Read these off the row that follows.
1) Which number is the third entry from the right?
2) Which number is the first entry?
3) Which number is the first entry from the right?
[-46,-41,28,17,-18,-78,5,11]
1) -78
2) -46
3) 11

Read these off the matrix that follows.
1) Read off the entry in the top-right corner.
2) Read off the smallest entry in the last row.
3) Read off the 3rd entry on the diagonal from the top-right corner.
4) Read off the entry in the bottom-left corner.
5) Read off the entry just right of the centre entry.
6) Read off the entry in the bottom-right corner.
7) Read off the smallest entry in the last column.
8) Read off the third entry in reading order.
array([[3, 4, 4, 4, 2, 6, 2, 5, 4, 4, 5],
       [4, 3, 3, 3, 4, 5, 4, 4, 3, 3, 4],
       [1, 5, 4, 5, 1, 6, 0, 7, 5, 5, 6],
       [2, 4, 4, 4, 2, 5, 2, 5, 4, 4, 5],
       [1, 4, 4, 4, 2, 6, 1, 6, 4, 5, 6],
       [2, 4, 4, 4, 2, 6, 1, 6, 4, 5, 6],
       [1, 4, 4, 4, 1, 6, 1, 6, 4, 5, 6],
       [2, 4, 4, 4, 2, 6, 1, 6, 4, 5, 6],
       [7, 2, 2, 2, 7, 2, 8, 2, 2, 1, 1],
       [1, 5, 5, 5, 1, 6, 0, 6, 5, 5, 6],
       [6, 3, 3, 3, 6, 3, 6, 3, 3, 2, 3]])
1) 5
2) 2
3) 5
4) 6
5) 1
6) 3
7) 1
8) 4

Read these off the row that follows.
1) Give the 2nd smallest entry.
2) Give the 1st entry from the right.
3) Give the third entry from the left.
29  30  77  17  42
1) 29
2) 42
3) 77

56  71  54  40
24  42  75  51
46  82  66  43
47  40  43  84
31  61  26  43
Which number is the smallest entry in the last row?
Answer: 26
The entry in the top-left corner -> 56
Which number is the 3rd smallest entry?
Answer: 31
The entry directly above the largest entry: 43
Which number is the last entry, reading row by row?
Answer: 43
The last entry in the row that holds the largest entry -> 84

a = [[-7, 10, 5, 3, -7, -6, -8, -2, 29, 22, 59, -1, -58, -19, -1], [-12, -9, 0, 2, 34, 0, -5, -3, 5, 13, 38, -1, -41, -8, 1], [-7, -18, -1, 4, 46, -4, -9, 0, 60, 13, -58, -8, 13, 23, 1], [-7, 11, 1, -2, -19, 4, 4, -4, -31, 10, 46, -3, -42, 6, 2], [10, -6, -2, 1, 26, -1, -4, 1, 29, -1, -42, 0, 32, 3, -1], [-11, -2, 1, 2, 17, -1, -4, -2, 2, 10, 35, 0, -24, -9, 0], [1, -8, -3, -1, 12, 4, 5, 1, -21, -13, -32, 1, 35, 10, 1], [5, 9, -1, -2, 5, 4, 0, -4, -9, 13, 20, -4, -22, 8, 1], [12, -12, -4, 1, 60, 2, -7, -5, 21, 21, 15, -7, -46, 10, 3]]
Find the entry just right of the centre entry.
Answer: 29
Find the entry just right of -31.
Answer: 10
The entry just left of the centre entry: -4
The centre entry is 1

data =
[[45,74,25,-23,-21,19],
[74,1,-16,-78,33,-56],
[33,49,50,-48,-50,70],
[-50,32,-33,-3,23,-48],
[-13,-35,-57,40,-3,71],
[-8,71,-38,74,41,-10],
[-40,10,35,-58,46,1],
[18,15,12,63,-13,-50],
[-37,71,-9,6,-11,-55]]
What is the last entry, reading row by row?
A: -55
What is the largest entry in the last column?
A: 71
The bottom-left entry is -37
What is the fourth-last entry, reading row by row?
A: -9
What is the entry directly below the smallest entry?
A: -48
The 3rd-last entry, reading row by row is 6
The entry in the top-left corner is 45
What is the second entry in reading order?
A: 74
What is the entry just left of -23?
A: 25
The entry just left of the smallest entry is -16
The entry in the top-right corner -> 19
What is the second entry on the diagonal from the top-right corner?
A: 33
What is the entry just right of -38?
A: 74
What is the entry just left of 40?
A: -57
The entry just right of 6 is -11
The largest entry in the last row: 71
The entry directly below -58 is 63
What is the first entry of the smallest entry's row?
A: 74
The entry just left of 46: -58
The entry just right of -57 is 40
What is the second entry on the main diagonal?
A: 1
The smallest entry in the first row -> -23
